Each row is followed by its group and then its class within the group.
[-0.90 -4.62 -0.04  0.75  0.94 -0.41 -1.09  0.85  2.94 -1.69 -0.07  1.29
  0.93  0.88 -0.61 -1.76 -0.41  0.81  0.08 -0.05  1.70  0.52 -0.80  1.34
  0.12] => H:C
[-3.94 -5.52 -1.13  1.65  3.72  0.84  0.07 -0.14  1.31 -1.98 -1.03  3.57
  1.21  2.87 -2.24 -0.35  0.04 -1.73  1.28 -1.08  0.43  3.44 -2.02  2.58
 -0.73] => B:Z
[ 0.43 -4.29  1.93  0.19  2.09  0.20 -1.67 -0.75 -0.13 -1.34  0.15  1.82
  0.98  1.78 -0.69 -1.11 -1.67 -0.85  1.29 -0.34  0.65  1.32 -1.04  2.44
 -0.39] => U:S
[-2.07 -3.22 -0.41  0.60  2.71  0.09 -0.63 -0.07  2.75 -0.85 -1.12  2.76
  0.17  1.65 -0.75 -0.51  0.73 -0.93  0.63 -0.33  0.40  0.32 -2.30  1.93
 -0.20] => B:Z
[-0.13 -2.40  0.53  1.26 -0.17 -0.60 -1.34 -0.28 -0.25 -0.21 -0.85  1.56
 -0.95  1.91 -0.40 -0.80 -0.94 -2.08  0.87  0.53  1.09  0.12 -1.06  1.98
 -0.70] => B:Z
[ 0.47 -6.43 -0.41  0.85  2.86  0.10 -1.07  0.24  0.77 -2.48  0.60  2.32
  1.68  2.06 -1.65 -0.54 -0.79 -1.38  1.10 -0.25  0.12  1.19 -1.37  4.86
 -0.93] => U:S
[-0.14 -5.42  1.97  0.90  3.98  3.32 -0.15  0.41 -0.47 -0.61  0.12 -0.04
 -0.09 -0.91  0.71 -0.55 -1.92 -1.66  0.44  0.19  0.07  0.67 -1.65  1.88
 -0.08] => H:C
[ 0.74 -1.57  1.11 -1.02  0.60  1.30 -1.04 -0.01  0.52 -0.25 -1.00  0.90
 -0.78  2.61  0.31 -0.22 -1.25 -1.96  0.31  0.85 -0.19  1.64 -1.72  1.18
 -1.01] => B:Z
[-2.32 -3.88  0.04  0.59  1.45  0.51 -0.47 -0.17  0.93 -2.64  0.69  3.22
  0.37  0.23 -1.40 -0.86 -0.34 -1.77  1.18  0.01  0.52  1.79 -1.18  0.92
 -0.79] => B:Z
[ 0.84 -5.19  0.97  0.27  2.28  0.98 -1.01 -2.71 -0.03 -1.48  0.51  1.04
  0.30  1.50 -0.27 -1.65 -0.81 -2.29 -0.02  0.80  0.26  0.73 -2.20  0.76
 -1.73] => B:F
[-1.38  0.70 -1.44 -0.06  0.55 -0.19  0.34  0.30 -0.51 -1.15 -0.72  2.03
  1.49  1.22 -1.14 -1.55  0.72 -2.33 -0.42  0.03  0.49 -0.29 -1.17  1.29
 -0.12] => B:M
[ 1.25 -2.99  0.39 -1.00  2.37  0.38 -1.26 -1.70 -0.01 -0.51  0.55  1.04
 -0.20  1.01 -0.93  0.44 -1.19 -1.64  0.70  0.94  0.54  0.31 -0.97  2.25
 -0.59] => U:L
[-3.10 -5.90  0.31  1.14  3.23  0.49 -0.67 -0.95  0.81 -1.51  0.80  1.51
  0.92 -0.75 -0.11 -1.11 -1.56 -0.71 -0.87  0.58  0.51  0.99 -1.97  0.71
 -0.11] => H:X
[-0.51 -3.21  0.15  0.21  2.34  0.79 -0.29 -0.66  0.95  1.04 -0.24  2.16
 -0.43  0.82 -2.49 -1.07 -2.32 -2.89  0.57  0.25  0.96  1.79 -1.24  1.57
 -0.36] => B:F
[ 0.74 -5.12  0.30 -0.04  2.77  0.33 -2.43  0.48 -0.02 -1.81 -0.51  2.63
  0.89  2.93 -1.64 -0.55 -1.34 -1.80  0.97  0.04  0.33 -1.33 -0.18  1.32
 -0.62] => U:S
[-0.49 -6.41  1.36  3.31  2.30  0.89 -0.71 -0.57 -0.25 -1.65  3.11  1.75
  0.35  2.36 -1.42 -0.03 -0.92 -0.41  0.17 -0.85 -0.39  0.96 -0.03  1.09
  0.21] => U:D
[-1.78 -4.13 -0.24  1.01  2.35 -0.05 -0.06  0.69  0.59 -1.52 -1.25  2.31
 -1.17  0.42 -1.34 -2.10  0.66 -1.82  0.25 -1.62 -2.07  0.74 -1.72  1.81
 -0.06] => B:Z
[-0.47 -5.23  1.57  0.83  2.82 -0.24 -0.81 -0.49  3.37 -1.84  0.51  2.63
 -0.12  1.33 -1.44 -0.50 -1.01 -1.90  3.75  0.20  1.02  0.81 -1.83  2.11
 -0.43] => U:L
[ 2.22 -1.67  0.11  0.39  2.85  0.85 -0.14 -0.18  2.36 -0.36  0.77  3.04
  0.07  1.21 -1.49  0.33 -0.77 -1.67  0.07  0.07  0.87  1.70 -0.44  0.72
 -0.97] => B:F
[-0.46 -3.80  0.37  1.42  2.45 -0.24 -0.81 -0.20  1.26 -1.12 -1.05  0.27
 -0.19  2.59 -0.77 -1.29 -0.89 -1.16 -0.04 -0.96  0.60  0.51 -1.91  1.44
 -0.31] => B:Z
[ 1.03 -2.16 -0.80 -0.87  1.14  0.60 -0.31 -0.10  1.19  0.02  0.28  0.71
 -0.03  1.71  4.18  0.69 -0.82 -0.08  1.00 -0.13  0.31 -0.06 -0.32 -0.03
 -1.54] => U:L
[ 1.08 -5.38  3.19  1.62  3.02  4.78 -1.63 -1.10  0.71 -1.04  1.05  1.26
  0.27  2.37 -1.10  0.69 -1.79 -1.46 -0.43  1.20  1.52  0.86 -0.90  2.06
 -1.02] => U:D
[ 0.14 -6.21  0.46  0.97  3.61  0.38 -2.22  5.08  0.74 -1.88 -0.26  1.64
  0.10  3.13 -1.89 -0.38 -0.87 -1.49  1.52 -0.65  0.98  0.77 -1.99  2.18
 -0.49] => U:D
[-0.48 -3.93  0.48  2.05  0.97  0.50 -0.98 -0.85 -1.27 -1.00 -0.64  2.31
 -0.04  1.40 -1.21 -1.00 -0.50 -1.42  0.46 -2.90 -0.41  1.02 -1.36 -0.02
 -0.38] => B:F
